Read these off the array that follows.
1) What is the last entry of the smallest entry's row?
2) What is the entry just left of the smallest entry?
3) What is the last entry, reading row by row?
4) What is the entry just right of -8.75?
5) What is the entry directly above the largest entry?
6) What is the entry in the top-left corner?
7) What is the entry just left of 8.65?
8) What is the bottom-left entry?
6.32	7.86	6.80	-8.48	-18.46	3.83	5.08	4.19
-2.38	-14.76	-26.86	18.76	18.28	-20.04	3.22	-22.51
-8.75	-1.37	8.26	-8.66	3.58	8.06	-8.43	11.32
4.08	8.65	7.82	-14.51	-13.35	8.19	5.15	9.04
-0.42	4.22	8.18	-5.82	-0.56	6.37	-4.39	5.02
1) -22.51
2) -14.76
3) 5.02
4) -1.37
5) -8.48
6) 6.32
7) 4.08
8) -0.42

a =
[[2 4 3 3 4 3 2 4 3 4]
 [5 3 5 3 4 6 7 2 4 3]
 [4 3 3 4 3 3 3 4 4 4]
 [4 4 4 1 4 5 6 2 3 3]
 [3 5 4 1 4 4 4 3 2 3]
 [2 5 3 2 4 3 2 4 3 3]
 [5 1 3 8 2 3 3 5 6 5]
 [6 1 4 6 2 5 7 2 5 4]
 [4 4 4 1 4 5 6 2 3 3]
 [5 4 5 2 4 5 7 2 3 3]
 [4 4 4 1 4 5 6 2 3 3]
 [5 1 3 9 2 2 2 5 6 5]
 [4 4 4 1 4 5 6 2 3 3]
 [4 1 3 9 2 2 1 6 5 5]]
Rows and columns are numbered from 0.
Read off the entry at row 1, column 2.
5
Read off the top-left entry.
2
Read off the entry in the bottom-left corner.
4
The entry in row 1 and column 0: 5
Read off the entry at row 2, column 0.
4
Read off the entry at row 2, column 2.
3
Read off the entry in row 0 and column 2.
3
Read off the entry in the bottom-right corner.
5
Read off the entry at row 0, column 1.
4
The top-right entry: 4

(-0.66, -1.53, -4.21, -3.07, -1.04, 2.74, 2.93, 2.64, -6.36, -6.26, 1.31, -3.44, 2.09, 1.24, 0.96, 2.63)
Give the entry just left of 2.63.
A: 0.96
The entry just right of 2.09: 1.24
Give the entry just left of -6.26.
A: -6.36
The entry just left of the largest entry: 2.74
Give the entry just left of the smallest entry.
A: 2.64
Give the entry just right of -4.21.
A: -3.07
The entry just left of -4.21: -1.53

Questions about the grid below.
1) Find the entry just left of 11.780.
2) Find the smallest entry.
3) Find the entry just left of 11.954.
[[6.558, -6.753, 7.383, -6.094, -12.771, 20.135, 7.627, 7.273, 11.780, -5.713], [-19.186, -4.511, 1.069, 5.697, -20.086, -5.132, -5.260, 11.954, 5.290, -12.356]]
1) 7.273
2) -20.086
3) -5.260

Read these off the array that follows.
1) Read off the entry just left of 3852.
2) Read off the entry just left of the centre entry.
[[5806, 4466, 6080, 6659, 6298, 4096, 4340, 4789, 4348], [6316, 4201, 5795, 6531, 6129, 4385, 3780, 3705, 4470], [9461, 4311, 6748, 8455, 5617, 6332, 2909, 5138, 5841], [1829, 1978, 3771, 3335, 3511, 2200, 4840, 4169, 2613], [2855, 5250, 5567, 3857, 5629, 3852, 4548, 2835, 3576], [3908, 4342, 3994, 4886, 5034, 4398, 3465, 4286, 3153], [4074, 3960, 3447, 4035, 4043, 2960, 3659, 4748, 4081]]
1) 5629
2) 3335

arr =
6,4,3,5,5,4,4,4,6,3,7,6,3
8,6,2,5,5,6,5,5,3,2,7,5,4
4,2,1,6,3,6,2,6,7,3,7,6,1
7,4,2,4,6,3,4,3,5,3,7,4,4
8,4,2,4,6,4,5,4,4,3,7,4,3
4,6,3,6,2,7,4,5,4,2,8,7,5
7,5,2,7,5,6,5,5,6,4,8,5,4
8,5,2,6,4,4,4,6,4,3,7,4,3
6,4,2,3,4,4,4,4,4,1,6,6,3
7,5,2,5,5,4,4,5,5,3,7,5,3
4,6,3,6,2,6,4,5,4,2,8,7,5
8,6,4,6,4,4,4,4,6,4,8,5,2
6,5,2,5,4,6,5,5,5,3,7,6,3
6,4,1,5,5,6,5,5,4,2,6,6,4
Counting starts at 0.
The entry in row 1 and column 0 -> 8
The top-left entry?
A: 6
The entry at row 2, column 2 is 1
The entry in the bottom-right corner is 4
The top-right entry is 3
The entry in row 2 and column 0: 4
The entry at row 1, column 2?
A: 2
The entry in row 0 and column 2?
A: 3
The bottom-left entry?
A: 6

Questions about the array below. Counting starts at 0.
1) Which number is the minimum?
2) Which number is the entry just left of 23?
3) Which number is the entry in row 0 and column 1?
4) Which number is the bottom-right entry?
5) Which number is the entry in the top-right corner?
6) Which number is the entry at row 0, column 0?
7) Which number is the bottom entry of the column that holds the largest entry?
8) Which number is the entry just left of 46?
[[65 30 10 62 31 66 64 37 45 43 47 40 35 63 32]
 [64 25 16 56 31 71 65 25 65 47 44 18 29 61 48]
 [65 14  2 60 25 58 49 29 46 47 45 35 37 71 47]
 [70 25 14 60 26 68 69 35 45 49 50 35 29 72 33]
 [65 30 24 53 31 64 59 38 53 48 57 37 29 71 55]
 [69 37 16 63 41 68 70 37 74 48 49 35 35 57 45]
 [82 23  9 63 26 69 61 39 49 66 55 35 28 74 39]
 [64 33 19 51 36 65 73 39 49 30 42 47 22 80 57]
 [68 27 10 62 36 68 65 32 72 47 42 27 32 62 49]
 [65 33 24 60 31 68 57 44 45 44 52 29 29 69 59]
 [64 24 16 37 31 63 64 22 76 55 47 37 29 67 43]]
1) 2
2) 82
3) 30
4) 43
5) 32
6) 65
7) 64
8) 29

M =
[[142 211 569 517 542 763 692 734 475 554 648 753]
 [619 715 509 553 482 369 550 381 576 550 509 307]]
Counting starts at 0.
The largest entry -> 763
What is the entry just left of 753?
Answer: 648
What is the entry just left of 517?
Answer: 569
What is the entry in row 0 and column 1?
Answer: 211
What is the entry just left of 542?
Answer: 517
What is the entry in the top-right corner?
Answer: 753
What is the bottom entry of the column that holds the largest entry?
Answer: 369
The entry in row 0 and column 0: 142
